Here is a tiny trained network, its code and every weight. The questions are about switching its units off for an input and a class, where a switched-off unit gives its printed mean instead of its output.

import numpy as np


def w(rows, s, z=0):
    codes = np.array(rows[::2]) - 128.0
    scale = np.full(codes.shape[1], s)
    scale[-1] = z or s
    return codes * scale


def f(y):
    return y / 2 * (1 + np.tanh(0.7978845608 * (y + 0.044715 * y**3)))


def log_softmax(a):
    a = a - a.max(-1, keepdims=True)
    return a - np.log(np.exp(a).sum(-1, keepdims=True))


def net(x, mask):
    res = np.array(x, float).reshape(1, 3) / 4 @ E
    y = f(res @ A[0][:, :-1].T + A[0][:, -1])
    res = res + np.where(mask, y, B[0][:, -1]) @ B[0][:, :-1]
    return log_softmax(res[-1] @ U[:, :-1].T + U[:, -1])


A, B = {}, {}
E = w([
[53,10,132,151,241,183,165,149,101],'x0',
[138,167,39,53,217,239,180,245,145],'x1',
[129,208,187,130,106,134,70,96,214],'x2',
],0.011)
A[0] = w([
[173,145,130,99,140,161,98,109,163,141],'neuron 0',
[126,152,218,198,85,149,107,106,203,90],'neuron 1',
[162,143,106,48,68,127,138,151,168,123],'neuron 2',
[177,247,147,127,136,161,123,190,147,251],'neuron 3',
[106,100,174,150,127,124,121,115,123,255],'neuron 4',
[157,124,159,156,72,60,70,108,91,109],'neuron 5',
[176,124,168,138,68,25,136,117,90,106],'neuron 6',
[150,161,207,90,92,66,37,98,166,47],'neuron 7',
],0.011,0.0035)
B[0] = w([
[167,174,157,132,100,166,48,127,155,154],'neuron 0',
[49,170,161,153,189,110,214,148,72,224],'neuron 1',
[76,254,156,125,59,88,47,161,108,171],'neuron 2',
[190,205,166,170,128,137,40,86,152,207],'neuron 3',
[113,105,148,70,119,49,207,115,95,190],'neuron 4',
[193,89,106,94,122,134,91,66,115,235],'neuron 5',
[187,60,45,43,162,180,118,64,133,230],'neuron 6',
[4,91,57,143,148,67,217,115,102,249],'neuron 7',
],0.011,0.016)
U = w([
[144,107,115,81,83,58,88,86,120,4],'0',
[88,92,87,91,181,123,212,130,75,215],'1',
[110,250,152,153,70,58,91,146,111,100],'2',
[204,194,115,108,145,220,73,89,141,129],'3',
],0.011,0.0041)

Each question gives the input, the list of numbers given to net, and the class t.
The units are the neurons (one row each of A and B). Each row of codes is followed by its name. A weight is (code - 128) times the scale printed after its matrix; where a second scale follows, it is the last column's (A, B and U).
mask holds one flag per neuron, in row order. A switched-off neuron (its flag False) gives its mean, the last column of its row in B, instead of its output. The means were averaged over made-up inputs and are rounded, as every weight is.
A unit's drop is (log p(t) with every unit on - log p(t) with that unit switched off) / (log p(t) with every unit on - log p(t) with every unit switched off).
The circuit of an input: a set's keep is (log p(t) with only the set's units on - log p(t) with every unit switched off) / (log p(t) with every unit on - log p(t) with every unit switched off). Starting from all 8 units, units are removed one at a time, each time the one whose removal leaves the highest keep (on an exact tie, the one counted first), for as long as the keep stays at least 0.8.
units of the circuit, in order: the units of the circuit, biggest drop first
most important unit: the unit with the biggest drop
top k neurons: the k neurons with the biggest drops, biggest first
drop when u is switched off: that unit's drop, to one decimal
input [-7,2,-1], class 2: most important unit -> neuron 2
input [-8,1,-3], class 3: units of the circuit, in order -> neuron 6; neuron 3
input [-5,-3,-2], class 1: top 2 neurons -> neuron 7; neuron 3
input [-4,3,-5], class 2: units of the circuit, in order -> neuron 6; neuron 2
input [3,4,0], class 3: top 3 neurons -> neuron 7; neuron 1; neuron 4
input [5,-8,-4], class 0: top 3 neurons -> neuron 7; neuron 1; neuron 5
input [-3,-4,-6], class 0: top 3 neurons -> neuron 1; neuron 7; neuron 5
input [6,4,4], class 3: top 3 neurons -> neuron 7; neuron 1; neuron 4
input [-4,3,1], class 2: top 3 neurons -> neuron 6; neuron 2; neuron 5
input [-8,3,-5], class 2: top 2 neurons -> neuron 2; neuron 5
input [-2,4,-1], class 2: top 2 neurons -> neuron 6; neuron 5
input [-5,-3,5], class 1: top 3 neurons -> neuron 7; neuron 1; neuron 6
input [1,-4,-4], class 0: drop when neuron 0 is switched off -> -0.1
input [-6,4,2], class 2: drop when neuron 2 is switched off -> 0.1
input [0,8,-7], class 3: drop when neuron 1 is switched off -> 0.2
